Below are the code and all the weights of a small trained network. Each question names an input and a target symbol and asks about switching units off, where a switched-off unit gives its printed mean instead of its output.

import numpy as np


def w(rows, s, z=0):
    codes = np.array(rows[::2]) - 128.0
    scale = np.full(codes.shape[1], s)
    scale[-1] = z or s
    return codes * scale


def f(y):
    return np.maximum(y, 0)


def softmax(a):
    e = np.exp(a - a.max(-1, keepdims=True))
    return e / e.sum(-1, keepdims=True)


def log_softmax(a):
    a = a - a.max(-1, keepdims=True)
    return a - np.log(np.exp(a).sum(-1, keepdims=True))


def net(x, mask):
    ids = ['αγδζηθλμξπστφψω'.index(c) for c in x.split()]
    T = len(ids)
    res = E[ids] + P[:T]
    q, k, v = (res @ M[0].T for M in (Q, K, V))
    z = softmax(np.where(np.tri(T) > 0, q @ k.T / 4**0.5, -1e9)) @ v
    res = res + np.where(mask[0], z, O[0][:, -1]) @ O[0][:, :-1]
    y = f(res @ A[0][:, :-1].T + A[0][:, -1])
    res = res + np.where(mask[1:25], y, B[0][:, -1]) @ B[0][:, :-1]
    return log_softmax(res[-1] @ U[:, :-1].T + U[:, -1])


Q, K, V, O, A, B = {}, {}, {}, {}, {}, {}
E = w([
[94,79,172],'α',
[127,160,109],'γ',
[111,150,98],'δ',
[131,155,115],'ζ',
[128,173,78],'η',
[144,193,90],'θ',
[132,159,113],'λ',
[36,94,76],'μ',
[131,151,112],'ξ',
[116,216,3],'π',
[92,104,70],'σ',
[158,199,143],'τ',
[52,46,163],'φ',
[150,192,91],'ψ',
[128,79,183],'ω',
],0.013)
P = w([
[94,250,157],'0',
[150,128,122],'1',
[80,152,143],'2',
[148,121,126],'3',
[76,147,141],'4',
[149,118,127],'5',
[74,144,141],'6',
[147,114,126],'7',
[73,148,138],'8',
[150,117,126],'9',
],0.02)
Q[0] = w([
[94,195,206],'h1',
[87,128,208],'h1',
[86,102,76],'h1',
[236,9,98],'h1',
],0.016)
K[0] = w([
[145,177,182],'h1',
[120,127,177],'h1',
[84,131,106],'h1',
[147,5,79],'h1',
],0.022)
V[0] = w([
[92,64,54],'h1',
[142,186,61],'h1',
[2,97,29],'h1',
[33,122,157],'h1',
],0.016)
O[0] = w([
[113,63,83,11],'h1',
[172,191,68,200],'h1',
[65,110,7,124],'h1',
[52,131,101,193],'h1',
],0.021,0.011)
A[0] = w([
[255,2,101,167],'n1',
[190,59,91,107],'n2',
[253,77,77,62],'n3',
[249,156,208,139],'n4',
[163,111,167,110],'n5',
[147,78,63,58],'n6',
[101,173,89,114],'n7',
[178,84,167,78],'n8',
[95,152,162,2],'n9',
[39,171,114,110],'n10',
[94,174,107,147],'n11',
[162,164,102,69],'n12',
[147,241,213,144],'n13',
[179,115,119,76],'n14',
[190,52,84,132],'n15',
[134,70,202,105],'n16',
[106,148,141,129],'n17',
[69,156,116,130],'n18',
[190,152,66,185],'n19',
[63,115,189,145],'n20',
[82,112,95,105],'n21',
[81,201,93,67],'n22',
[104,187,177,86],'n23',
[190,26,141,39],'n24',
],0.0077,0.0061)
B[0] = w([
[5,134,184,138],'n1',
[74,156,173,134],'n2',
[247,87,145,136],'n3',
[85,226,171,198],'n4',
[126,103,110,140],'n5',
[184,86,168,144],'n6',
[109,121,173,171],'n7',
[68,104,108,134],'n8',
[216,137,248,143],'n9',
[213,84,96,176],'n10',
[78,159,180,175],'n11',
[127,99,167,156],'n12',
[128,42,48,252],'n13',
[163,123,98,130],'n14',
[85,181,186,138],'n15',
[127,75,129,142],'n16',
[112,139,159,148],'n17',
[164,78,107,162],'n18',
[70,86,99,169],'n19',
[139,225,73,152],'n20',
[147,188,142,150],'n21',
[123,125,223,189],'n22',
[181,119,57,184],'n23',
[242,213,100,134],'n24',
],0.015,0.033)
U = w([
[153,142,135,131],'α',
[46,179,50,226],'γ',
[179,100,214,127],'δ',
[153,233,160,3],'ζ',
[157,139,131,123],'η',
[206,168,132,136],'θ',
[151,118,123,183],'λ',
[134,31,105,120],'μ',
[155,132,137,142],'ξ',
[37,204,126,217],'π',
[133,161,209,139],'σ',
[254,90,158,34],'τ',
[65,72,4,181],'φ',
[27,88,115,81],'ψ',
[205,189,237,25],'ω',
],0.0068,0.0043)

Each question gives the input, a string of symbols that net reads in full, and the target symbol t.
The units are the heads (4 rows each of Q, K, V and O) and the neurons (one row each of A and B). Each row of codes is followed by its name. A weight is (code - 128) times the scale printed after its matrix; where a second scale follows, it is the last column's (O, A, B and U).
mask holds one flag per unit, heads first, then neurons. A switched-off unit (its flag False) gives its mean, the last column of its rows in O or B, instead of its output. The means were averaged over made-up inputs and are rounded, as every weight is.
A unit's drop is (log p(t) with every unit on - log p(t) with that unit switched off) / (log p(t) with every unit on - log p(t) with every unit switched off).
The circuit of an input: a set's keep is (log p(t) with only the set's units on - log p(t) with every unit switched off) / (log p(t) with every unit on - log p(t) with every unit switched off). Starting from the 12 units with the biggest drops (on a tie, the unit counted first), units are removed one at a time, each time the one whose removal leaves the highest keep (on an exact tie, the one counted first), for as long as the keep stays at least 0.8.
units of the circuit, in order: the units of the circuit, biggest drop first
most important unit: the unit with the biggest drop
top k neurons: the k neurons with the biggest drops, biggest first
drop when u is switched off: that unit's drop, to one decimal
input θ π λ, target γ: most important unit => n13
input α σ φ, target τ: top 3 neurons => [n4 n9 n10]
input η φ ω, target φ: top 2 neurons => [n13 n19]
input α δ σ τ φ ω ζ, target τ: units of the circuit, in order => [h1 n4 n9 n10]
input τ τ η δ φ η μ, target ζ: units of the circuit, in order => [n4 h1]
input α τ η δ α, target τ: top 2 neurons => [n4 n9]
input μ ζ α ψ η ω μ σ δ, target δ: top 2 neurons => [n22 n13]
input τ φ φ α α μ τ ω η μ, target μ: units of the circuit, in order => [n6 h1 n10 n13]
input τ μ θ ω α ζ γ ζ ω ω, target π: top 4 neurons => [n13 n1 n10 n22]
input δ ξ φ, target μ: top 2 neurons => [n4 n20]
input η θ γ, target φ: units of the circuit, in order => [n13 h1]
input φ ζ α α ω η η, target ω: top 2 neurons => [n13 n10]
input ψ ψ η α ξ τ ω, target π: units of the circuit, in order => [n4 h1 n13 n10]
input δ η α, target μ: most important unit => n4
input τ δ ψ ψ ω, target ζ: top 3 neurons => [n4 n9 n10]
input μ φ π φ σ θ φ, target δ: top 4 neurons => [n13 n22 n10 n21]
input φ τ γ, target ω: top 3 neurons => [n13 n10 n22]
input μ δ τ θ π, target δ: top 3 neurons => [n22 n10 n13]
input π μ μ α α, target ψ: top 3 neurons => [n19 n22 n4]
input α μ μ σ σ, target τ: most important unit => h1
input μ θ ξ, target δ: drop when n22 is switched off => 1.9
input δ θ τ θ δ, target μ: drop when h1 is switched off => 0.3
input π λ η ζ ξ ζ γ ω δ, target ψ: drop when n23 is switched off => 0.2
